Below are the code and all the weights of a small trained network. Each question names an input and a class and asks about switching units off, where a switched-off unit gives its printed mean instead of its output.

import numpy as np


def w(rows, s, z=0):
    codes = np.array(rows[::2]) - 128.0
    scale = np.full(codes.shape[1], s)
    scale[-1] = z or s
    return codes * scale


def norm(h):
    return h / np.sqrt((h * h).mean(-1, keepdims=True) + 1e-5)


def f(y):
    return np.maximum(y, 0)


def log_softmax(a):
    a = a - a.max(-1, keepdims=True)
    return a - np.log(np.exp(a).sum(-1, keepdims=True))


def net(x, mask):
    res = np.array(x, float).reshape(1, 3) / 4 @ E
    u = 0
    for l in range(3):
        y = f(norm(res) @ A[l][:, :-1].T + A[l][:, -1])
        res = res + np.where(mask[u : u + 11], y, B[l][:, -1]) @ B[l][:, :-1]
        u += 11
    return log_softmax(norm(res)[-1] @ U[:, :-1].T + U[:, -1])


A, B = {}, {}
E = w([
[199,237,200],'x0',
[98,254,163],'x1',
[127,134,128],'x2',
],0.0072)
A[0] = w([
[222,97,142,153],'L0N1',
[193,126,145,68],'L0N2',
[41,41,120,109],'L0N3',
[93,137,82,145],'L0N4',
[246,170,39,117],'L0N5',
[211,94,124,66],'L0N6',
[170,44,134,177],'L0N7',
[84,63,152,139],'L0N8',
[196,70,179,252],'L0N9',
[92,169,180,189],'L0N10',
[179,156,178,122],'L0N11',
],0.011,0.0023)
B[0] = w([
[75,120,65,191],'L0N1',
[44,153,161,164],'L0N2',
[87,140,189,255],'L0N3',
[168,128,193,180],'L0N4',
[165,124,170,178],'L0N5',
[174,131,137,172],'L0N6',
[135,183,98,219],'L0N7',
[70,56,38,199],'L0N8',
[157,209,110,211],'L0N9',
[158,126,3,219],'L0N10',
[174,144,149,204],'L0N11',
],0.0069,0.0059)
A[1] = w([
[124,105,175,127],'L1N1',
[164,138,222,170],'L1N2',
[182,35,117,126],'L1N3',
[116,222,34,104],'L1N4',
[128,15,138,141],'L1N5',
[146,145,196,153],'L1N6',
[123,77,83,113],'L1N7',
[8,198,99,113],'L1N8',
[85,220,72,3],'L1N9',
[118,114,167,125],'L1N10',
[133,64,171,217],'L1N11',
],0.011,0.0024)
B[1] = w([
[99,196,98,132],'L1N1',
[33,70,140,154],'L1N2',
[198,99,135,147],'L1N3',
[141,142,98,255],'L1N4',
[161,214,157,172],'L1N5',
[170,1,135,150],'L1N6',
[92,194,185,165],'L1N7',
[97,109,30,221],'L1N8',
[174,155,118,209],'L1N9',
[115,127,32,133],'L1N10',
[215,214,124,150],'L1N11',
],0.0064,0.0086)
A[2] = w([
[58,58,86,155],'L2N1',
[117,153,235,154],'L2N2',
[81,160,34,254],'L2N3',
[30,109,137,142],'L2N4',
[31,107,139,135],'L2N5',
[17,228,155,137],'L2N6',
[154,239,179,130],'L2N7',
[171,175,162,87],'L2N8',
[25,159,142,152],'L2N9',
[254,172,192,136],'L2N10',
[166,63,183,44],'L2N11',
],0.0099,0.0029)
B[2] = w([
[169,75,173,176],'L2N1',
[82,3,212,136],'L2N2',
[172,127,66,253],'L2N3',
[21,101,196,160],'L2N4',
[34,57,173,158],'L2N5',
[210,131,151,173],'L2N6',
[89,6,90,185],'L2N7',
[102,47,134,157],'L2N8',
[126,195,112,163],'L2N9',
[45,93,115,190],'L2N10',
[144,77,135,128],'L2N11',
],0.0061,0.011)
U = w([
[7,45,186,209],'0',
[230,150,92,191],'1',
[66,135,85,190],'2',
[79,173,120,54],'3',
[146,185,215,2],'4',
[100,180,223,26],'5',
],0.012,0.0051)

Each question gives the input, the list of numbers given to net, and the class t.
The units are the neurons (one row each of A and B). Each row of codes is followed by its name. A weight is (code - 128) times the scale printed after its matrix; where a second scale follows, it is the last column's (A, B and U).
mask holds one flag per neuron, layer by layer. A switched-off neuron (its flag False) gives its mean, the last column of its row in B, instead of its output. The means were averaged over made-up inputs and are rounded, as every weight is.
A unit's drop is (log p(t) with every unit on - log p(t) with that unit switched off) / (log p(t) with every unit on - log p(t) with every unit switched off).
most important unit: the unit with the biggest drop
top k neurons: the k neurons with the biggest drops, biggest first
top k neurons in layer l: the k neurons of layer l with the biggest drops, biggest first
drop of u: that unit's drop, to one decimal
input [6,-5,-1], class 0: top 2 neurons in layer 0 => (L0N10, L0N5)
input [5,-4,-2], class 0: top 3 neurons => (L0N10, L0N5, L1N8)
input [6,4,-4], class 0: top 2 neurons => (L1N8, L0N8)
input [-6,-8,-8], class 1: top 2 neurons in layer 0 => (L0N2, L0N9)
input [4,0,-2], class 0: most important unit => L1N8
input [-4,-8,8], class 1: top 2 neurons => (L0N8, L1N5)
input [-2,-8,-4], class 1: top 3 neurons in layer 0 => (L0N8, L0N7, L0N1)
input [-4,-8,-6], class 1: top 3 neurons => (L0N8, L1N5, L1N3)
input [8,6,-7], class 0: top 2 neurons in layer 2 => (L2N7, L2N10)
input [7,5,7], class 0: top 4 neurons in layer 2 => (L2N7, L2N10, L2N3, L2N2)
input [4,1,-3], class 0: top 2 neurons => (L1N8, L0N8)
input [-5,8,-2], class 1: drop of L1N8 => -0.1
input [-5,8,2], class 1: drop of L1N8 => -0.1
